Here is a tiny trained network, its code and every weight. The questions are about switching its units off for an input and a class, where a switched-off unit gives its printed mean instead of its output.

import numpy as np


def w(rows, s, z=0):
    codes = np.array(rows[::2]) - 128.0
    scale = np.full(codes.shape[1], s)
    scale[-1] = z or s
    return codes * scale


def norm(h):
    return h / np.sqrt((h * h).mean(-1, keepdims=True) + 1e-5)


def f(y):
    return y / 2 * (1 + np.tanh(0.7978845608 * (y + 0.044715 * y**3)))


def log_softmax(a):
    a = a - a.max(-1, keepdims=True)
    return a - np.log(np.exp(a).sum(-1, keepdims=True))


def net(x, mask):
    res = np.array(x, float).reshape(1, 3) / 4 @ E
    u = 0
    for l in range(2):
        y = f(norm(res) @ A[l][:, :-1].T + A[l][:, -1])
        res = res + np.where(mask[u : u + 10], y, B[l][:, -1]) @ B[l][:, :-1]
        u += 10
    return log_softmax(norm(res)[-1] @ U[:, :-1].T + U[:, -1])


A, B = {}, {}
E = w([
[41,184,210,154,136,154,104],'x0',
[163,206,167,120,42,91,89],'x1',
[66,3,140,35,216,2,101],'x2',
],0.0058)
A[0] = w([
[21,110,235,126,162,168,100,165],'0.n0',
[163,15,54,109,53,115,141,98],'0.n1',
[117,133,126,146,212,159,207,96],'0.n2',
[137,92,140,178,116,54,180,71],'0.n3',
[63,75,179,23,125,51,117,178],'0.n4',
[172,136,167,128,141,63,100,156],'0.n5',
[97,99,92,176,212,174,212,132],'0.n6',
[170,115,254,82,52,100,121,98],'0.n7',
[115,69,134,160,204,175,197,3],'0.n8',
[55,79,253,161,112,161,167,17],'0.n9',
],0.0073,0.0029)
B[0] = w([
[162,87,62,141,97,152,103,210],'0.n0',
[102,140,99,128,90,224,40,178],'0.n1',
[149,92,160,75,131,150,216,150],'0.n2',
[178,113,208,204,207,98,92,131],'0.n3',
[149,195,88,170,101,121,198,255],'0.n4',
[118,119,151,90,111,139,157,157],'0.n5',
[102,159,190,94,80,106,131,178],'0.n6',
[161,73,144,2,106,172,103,162],'0.n7',
[211,99,184,99,144,156,98,155],'0.n8',
[124,69,129,142,165,129,42,155],'0.n9',
],0.0073,0.0083)
A[1] = w([
[45,109,45,58,156,2,125,101],'1.n0',
[157,111,52,123,32,176,129,238],'1.n1',
[118,86,44,153,127,164,29,149],'1.n2',
[168,170,153,136,92,75,30,82],'1.n3',
[133,99,98,180,113,192,185,252],'1.n4',
[104,154,157,187,56,113,197,148],'1.n5',
[93,150,154,89,68,169,72,175],'1.n6',
[130,106,130,151,241,217,150,105],'1.n7',
[70,120,97,129,180,152,21,175],'1.n8',
[222,44,222,164,218,144,122,72],'1.n9',
],0.0082,0.0029)
B[1] = w([
[111,168,68,174,100,193,93,187],'1.n0',
[90,81,181,161,162,121,144,245],'1.n1',
[145,204,209,159,209,166,115,175],'1.n2',
[167,97,136,97,103,198,130,145],'1.n3',
[126,178,98,123,114,50,95,188],'1.n4',
[77,87,1,119,156,130,143,150],'1.n5',
[145,76,128,81,194,79,138,179],'1.n6',
[199,87,138,63,71,161,113,145],'1.n7',
[186,172,178,178,172,132,123,144],'1.n8',
[100,113,157,92,109,128,173,145],'1.n9',
],0.0095,0.011)
U = w([
[64,152,6,210,115,157,152,160],'0',
[180,69,130,27,80,165,199,104],'1',
[164,157,164,241,214,190,68,110],'2',
[73,126,138,157,191,56,177,161],'3',
[104,229,161,124,86,29,115,1],'4',
],0.011,0.0089)

Each question gives the input, the list of numbers given to net, and the class t.
The units are the neurons (one row each of A and B). Each row of codes is followed by its name. A weight is (code - 128) times the scale printed after its matrix; where a second scale follows, it is the last column's (A, B and U).
mask holds one flag per neuron, layer by layer. A switched-off neuron (its flag False) gives its mean, the last column of its row in B, instead of its output. The means were averaged over made-up inputs and are rounded, as every weight is.
A unit's drop is (log p(t) with every unit on - log p(t) with that unit switched off) / (log p(t) with every unit on - log p(t) with every unit switched off).
The circuit of an input: a set's keep is (log p(t) with only the set's units on - log p(t) with every unit switched off) / (log p(t) with every unit on - log p(t) with every unit switched off). Starting from the 12 units with the biggest drops (on a tie, the unit counted first), units are removed one at a time, each time the one whose removal leaves the highest keep (on an exact tie, the one counted first), for as long as the keep stays at least 0.8.
units of the circuit, in order: the units of the circuit, biggest drop first
unit that matters most: the unit with the biggest drop
top k neurons: the k neurons with the biggest drops, biggest first
k most important neurons of layer l: the k neurons of layer l with the biggest drops, biggest first
drop when u is switched off: that unit's drop, to one decimal
input [8,-8,-7], class 1: top 2 neurons	[1.n7, 0.n2]
input [2,8,-7], class 1: units of the circuit, in order	[0.n4, 1.n3, 1.n0, 1.n2]
input [-5,5,6], class 0: units of the circuit, in order	[1.n0]
input [7,-8,-8], class 0: units of the circuit, in order	[1.n5, 1.n2]
input [-7,-7,-6], class 1: top 3 neurons	[0.n2, 0.n4, 1.n7]
input [-5,8,-7], class 1: units of the circuit, in order	[1.n0, 1.n2]
input [-5,-4,6], class 0: top 2 neurons	[0.n4, 0.n0]
input [6,-4,6], class 0: units of the circuit, in order	[0.n4, 1.n0]
input [-7,-6,-6], class 2: units of the circuit, in order	[0.n4, 1.n1]
input [-7,6,-2], class 2: 2 most important neurons of layer 0	[0.n1, 0.n4]
input [1,-3,-3], class 3: 2 most important neurons of layer 1	[1.n0, 1.n3]
input [3,4,4], class 0: 2 most important neurons of layer 0	[0.n4, 0.n1]
input [-2,3,-3], class 3: top 4 neurons	[0.n4, 1.n0, 1.n1, 0.n6]
input [8,5,5], class 2: top 3 neurons	[0.n0, 0.n9, 0.n6]
input [6,-6,-2], class 1: units of the circuit, in order	[1.n7]
input [-8,-3,7], class 2: top 3 neurons	[0.n1, 1.n2, 1.n5]
input [-8,6,-3], class 2: top 3 neurons	[0.n4, 0.n6, 0.n1]
input [-5,-3,-2], class 2: top 3 neurons	[0.n1, 0.n4, 1.n2]
input [-6,-4,-1], class 2: top 2 neurons	[0.n1, 1.n2]
input [3,-2,-6], class 0: unit that matters most	1.n5
input [-4,6,7], class 0: top 3 neurons	[1.n0, 0.n4, 0.n8]
input [2,-3,-7], class 0: drop when 1.n5 is switched off	0.2
input [2,-2,-7], class 0: drop when 1.n5 is switched off	0.2
input [-2,1,4], class 0: drop when 0.n4 is switched off	0.7
